[[118 150 130]
 [116 141 139]
 [137 117 107]]
->
[[118 150]
 [116 141]
 [137 117]]

[[112 147 143 134 126]
 [106 137 113 116 119]
 [142 113 119 122 135]]
->
[[112 147]
 [106 137]
 [142 113]]

[[127 142 130]
 [138 155 146]
 [137 138 137]]
->
[[127 142]
 [138 155]
 [137 138]]

[[158 158]
 [132 101]
 [142 101]
 [116 129]
 [151 118]]
->
[[158 158]
 [132 101]
 [142 101]]

[[118 110 102]
 [116 132 115]
 [110 126 118]
 [122 135 111]
 [123 128 108]]
->
[[118 110]
 [116 132]
 [110 126]]

[[143 145 114 122]
 [112 154 122 138]
 [109 138 115 141]
 [102 150 130 136]]
->
[[143 145]
 [112 154]
 [109 138]]

[[128 100 126 139]
 [131 125 129 122]
 [131 138 109 138]]
->
[[128 100]
 [131 125]
 [131 138]]

[[137 136]
 [147 112]
 [103 141]
 [122 116]]
->
[[137 136]
 [147 112]
 [103 141]]
---
[[127 141 128 127 130 149]
 [144 114 132 144 142 128]
 [126 143 142 126 123 131]]
->
[[144 114 132 144 142 128]]

[[128 106 127 133 148]
 [110 124 130 130 109]
 [137 150 145 116 150]
 [122 116 125 150 129]
 [134 137 137 122 106]
 [145 112 136 106 145]
 [144 143 108 145 127]]
->
[[110 124 130 130 109]
 [122 116 125 150 129]
 [145 112 136 106 145]]

[[126 127 129 126 128 121 124 124 127 126 133 126]
 [124 140 121 117 154 127 108 120 125 135 150 133]]
->
[[124 140 121 117 154 127 108 120 125 135 150 133]]

[[108 110 115 146 129 140 120 150 102 133 119]
 [140 140 154 124 151 132 136 112 152 120 148]]
->
[[140 140 154 124 151 132 136 112 152 120 148]]

[[118 118 117 152 107 125 129 122]
 [110 129 130 136 117 129 126 125]
 [123 130 131 125 131 130 126 128]]
->
[[110 129 130 136 117 129 126 125]]

[[123 106]
 [129 121]
 [133 140]
 [132 152]
 [130 140]
 [137 138]
 [111 130]
 [158 133]]
->
[[129 121]
 [132 152]
 [137 138]
 [158 133]]

[[135 124 134 138 125 121 135 134 131 126 119 133 125 142 119 122]
 [126 122 128 128 120 128 130 131 131 122 135 125 131 124 140 127]
 [140 123 136 133 133 122 139 132 137 134 116 135 125 130 119 133]
 [135 129 134 135 124 123 132 134 128 121 122 132 124 141 119 122]
 [135 122 134 132 133 124 134 133 135 126 118 134 122 128 120 130]
 [130 125 126 134 119 127 132 136 125 115 120 130 119 149 121 119]]
->
[[126 122 128 128 120 128 130 131 131 122 135 125 131 124 140 127]
 [135 129 134 135 124 123 132 134 128 121 122 132 124 141 119 122]
 [130 125 126 134 119 127 132 136 125 115 120 130 119 149 121 119]]
---
[[125 134 127 124 125 131 136 137]
 [132 114 129 136 134 122 111 108]
 [131 117 129 134 133 124 115 113]
 [125 139 127 122 124 132 141 143]
 [123 144 127 119 122 135 148 150]
 [123 144 127 119 121 135 148 152]
 [127 132 128 126 126 130 133 133]]
->
[[127 123 123 125 131 132 125]
 [132 144 144 139 117 114 134]
 [128 127 127 127 129 129 127]
 [126 119 119 122 134 136 124]
 [126 121 122 124 133 134 125]
 [130 135 135 132 124 122 131]
 [133 148 148 141 115 111 136]
 [133 152 150 143 113 108 137]]

[[117 141 129 124 120 122 138 111]
 [137 124 129 117 125 123 122 115]
 [123 135 128 128 122 124 133 118]
 [128 128 128 128 128 128 128 127]
 [121 137 128 127 121 123 135 115]
 [122 136 128 128 122 124 134 117]
 [145 119 128 112 121 118 121 100]
 [128 130 127 130 126 127 130 126]
 [128 129 128 129 127 128 129 127]
 [127 131 127 130 124 127 130 124]
 [131 126 130 122 128 128 124 126]]
->
[[131 127 128 128 145 122 121 128 123 137 117]
 [126 131 129 130 119 136 137 128 135 124 141]
 [130 127 128 127 128 128 128 128 128 129 129]
 [122 130 129 130 112 128 127 128 128 117 124]
 [128 124 127 126 121 122 121 128 122 125 120]
 [128 127 128 127 118 124 123 128 124 123 122]
 [124 130 129 130 121 134 135 128 133 122 138]
 [126 124 127 126 100 117 115 127 118 115 111]]

[[126 132 133 126]
 [145 119 114 142]
 [116 134 134 123]
 [141 108 117 143]
 [141 116 120 142]
 [117 140 138 115]
 [112 146 147 113]
 [110 147 142 109]
 [124 133 132 124]
 [138 121 118 135]
 [106 158 144 103]]
->
[[106 138 124 110 112 117 141 141 116 145 126]
 [158 121 133 147 146 140 116 108 134 119 132]
 [144 118 132 142 147 138 120 117 134 114 133]
 [103 135 124 109 113 115 142 143 123 142 126]]

[[140 108 149 128 158 108 113 130 125 121 118 136 119]
 [126 139 144 133 144 118 127 152 104 116 109 136 143]]
->
[[126 140]
 [139 108]
 [144 149]
 [133 128]
 [144 158]
 [118 108]
 [127 113]
 [152 130]
 [104 125]
 [116 121]
 [109 118]
 [136 136]
 [143 119]]

[[123 122 108]
 [120 124 124]
 [144 148 141]
 [121 122 124]
 [106 108 116]
 [124 120 147]
 [145 147 139]
 [150 149 155]
 [155 150 149]]
->
[[155 150 145 124 106 121 144 120 123]
 [150 149 147 120 108 122 148 124 122]
 [149 155 139 147 116 124 141 124 108]]

[[137 148 141 127 125 107 127]
 [135 144 136 125 130 110 132]
 [119 141 122 129 135 150 117]
 [146 121 138 131 125 125 137]
 [128 125 109 120 122 139 122]]
->
[[128 146 119 135 137]
 [125 121 141 144 148]
 [109 138 122 136 141]
 [120 131 129 125 127]
 [122 125 135 130 125]
 [139 125 150 110 107]
 [122 137 117 132 127]]

[[123 127 118 127 140 119 126 130 119 122 131 131 119 140 126]
 [123 127 107 126 140 119 126 134 118 122 125 139 115 151 116]
 [123 127 114 123 140 113 119 133 118 114 122 142 121 140 112]]
->
[[123 123 123]
 [127 127 127]
 [114 107 118]
 [123 126 127]
 [140 140 140]
 [113 119 119]
 [119 126 126]
 [133 134 130]
 [118 118 119]
 [114 122 122]
 [122 125 131]
 [142 139 131]
 [121 115 119]
 [140 151 140]
 [112 116 126]]

[[137 117 123 119 127 122]
 [136 119 122 120 133 118]
 [121 136 130 132 122 137]
 [130 126 127 126 127 128]
 [148 108 134 123 124 125]
 [107 150 129 139 125 140]
 [126 132 138 137 123 139]
 [127 131 135 134 122 137]
 [140 116 127 122 129 120]
 [130 127 135 132 123 133]
 [121 134 121 125 126 128]
 [134 122 128 125 131 123]]
->
[[134 121 130 140 127 126 107 148 130 121 136 137]
 [122 134 127 116 131 132 150 108 126 136 119 117]
 [128 121 135 127 135 138 129 134 127 130 122 123]
 [125 125 132 122 134 137 139 123 126 132 120 119]
 [131 126 123 129 122 123 125 124 127 122 133 127]
 [123 128 133 120 137 139 140 125 128 137 118 122]]

[[133 122 131 134 125 124 125 129 132]
 [108 152 117 105 141 144 137 127 112]
 [134 121 131 135 124 123 125 129 133]
 [149 102 140 152 114 111 117 130 145]
 [122 134 123 120 131 134 127 128 121]
 [109 152 117 106 141 143 137 126 112]]
->
[[109 122 149 134 108 133]
 [152 134 102 121 152 122]
 [117 123 140 131 117 131]
 [106 120 152 135 105 134]
 [141 131 114 124 141 125]
 [143 134 111 123 144 124]
 [137 127 117 125 137 125]
 [126 128 130 129 127 129]
 [112 121 145 133 112 132]]
---
[[140 131 113]
 [143 125 125]
 [142 130 119]
 [124 126 150]]
->
[[131 113]
 [125 125]]

[[137 130 134 123 127]
 [116 112 126 126 122]
 [111 109 135 124 118]
 [111 118 140 136 122]
 [129 119 155 128 122]]
->
[[130 134]
 [112 126]]

[[121 133 117 138 119]
 [139 109 128 153 125]
 [143 111 128 154 137]
 [135 117 107 120 128]
 [132 116 105 120 128]]
->
[[133 117]
 [109 128]]

[[149 140 140 125]
 [140 125 140 116]]
->
[[140 140]
 [125 140]]

[[109 145 140 107 123]
 [106 134 140 142 118]
 [130 106 127 110 110]
 [114 149 105 112 116]]
->
[[145 140]
 [134 140]]

[[128 134 113]
 [144 145 151]
 [115 128 104]
 [139 143 113]
 [104 146 128]]
->
[[134 113]
 [145 151]]
